Below is a small trained network, with its code and all its weights. Each question gives an input and a class and asks what happens when units are switched off, that is, made to give their printed mean instead of their output.

import numpy as np


def w(rows, s, z=0):
    codes = np.array(rows[::2]) - 128.0
    scale = np.full(codes.shape[1], s)
    scale[-1] = z or s
    return codes * scale


def f(y):
    return y / 2 * (1 + np.tanh(0.7978845608 * (y + 0.044715 * y**3)))


def log_softmax(a):
    a = a - a.max(-1, keepdims=True)
    return a - np.log(np.exp(a).sum(-1, keepdims=True))


def net(x, mask):
    res = np.array(x, float).reshape(1, 8) / 4 @ E
    y = f(res @ A[0][:, :-1].T + A[0][:, -1])
    res = res + np.where(mask, y, B[0][:, -1]) @ B[0][:, :-1]
    return log_softmax(res[-1] @ U[:, :-1].T + U[:, -1])


A, B = {}, {}
E = w([
[98,123,164,106],'x0',
[21,187,13,67],'x1',
[189,95,122,5],'x2',
[163,133,85,154],'x3',
[132,130,126,129],'x4',
[113,128,149,115],'x5',
[153,137,104,144],'x6',
[128,128,128,128],'x7',
],0.014)
A[0] = w([
[180,164,123,133,253],'N1',
[224,36,154,60,53],'N2',
[119,116,139,157,69],'N3',
[157,132,128,154,162],'N4',
[202,39,213,182,90],'N5',
[176,118,188,155,164],'N6',
[113,109,190,254,55],'N7',
],0.02,0.0035)
B[0] = w([
[100,102,162,111,156],'N1',
[221,246,184,179,226],'N2',
[154,151,150,103,143],'N3',
[107,141,161,68,151],'N4',
[28,8,69,111,252],'N5',
[83,116,65,85,198],'N6',
[232,231,181,160,219],'N7',
],0.016,0.031)
U = w([
[138,90,49,66,254],'0',
[247,185,160,109,2],'1',
],0.014,0.0038)

Each question gives the input, the list of numbers given to net, and the class t.
The units are the neurons (one row each of A and B). Each row of codes is followed by its name. A weight is (code - 128) times the scale printed after its matrix; where a second scale follows, it is the last column's (A, B and U).
mask holds one flag per neuron, in row order. A switched-off neuron (its flag False) gives its mean, the last column of its row in B, instead of its output. The means were averaged over made-up inputs and are rounded, as every weight is.
A unit's drop is (log p(t) with every unit on - log p(t) with that unit switched off) / (log p(t) with every unit on - log p(t) with every unit switched off).
The circuit of an input: a set's keep is (log p(t) with only the set's units on - log p(t) with every unit switched off) / (log p(t) with every unit on - log p(t) with every unit switched off). Starting from all 7 units, units are removed one at a time, each time the one whose removal leaves the highest keep (on an exact tie, the one counted first), for as long as the keep stays at least 0.8.
circuit, biggest first: the units of the circuit, biggest drop first
k most important neurons: the k neurons with the biggest drops, biggest first
drop of u: that unit's drop, to one decimal
input [2,-4,4,-3,8,7,5,2], class 0: 2 most important neurons => [N5, N7]
input [-8,6,7,-5,0,7,5,-7], class 1: 2 most important neurons => [N5, N6]
input [-1,-5,3,8,1,8,-5,-3], class 0: circuit, biggest first => [N5]
input [7,-8,6,3,-2,2,2,-7], class 0: 2 most important neurons => [N5, N6]
input [4,-4,3,-5,4,0,6,3], class 0: drop of N7 => 0.8
input [-3,3,0,2,-5,2,4,4], class 0: drop of N7 => 6.6
input [4,6,7,-7,0,1,-1,6], class 1: drop of N2 => 0.0
input [-8,4,-4,7,3,-3,4,-6], class 0: drop of N7 => 6.5
input [0,3,-1,6,-4,-2,-8,-3], class 0: 2 most important neurons => [N2, N7]
input [-5,-8,4,-8,6,-5,-5,-7], class 0: 2 most important neurons => [N5, N6]
input [-1,-6,-1,-1,-1,-5,-2,-5], class 0: 2 most important neurons => [N5, N6]
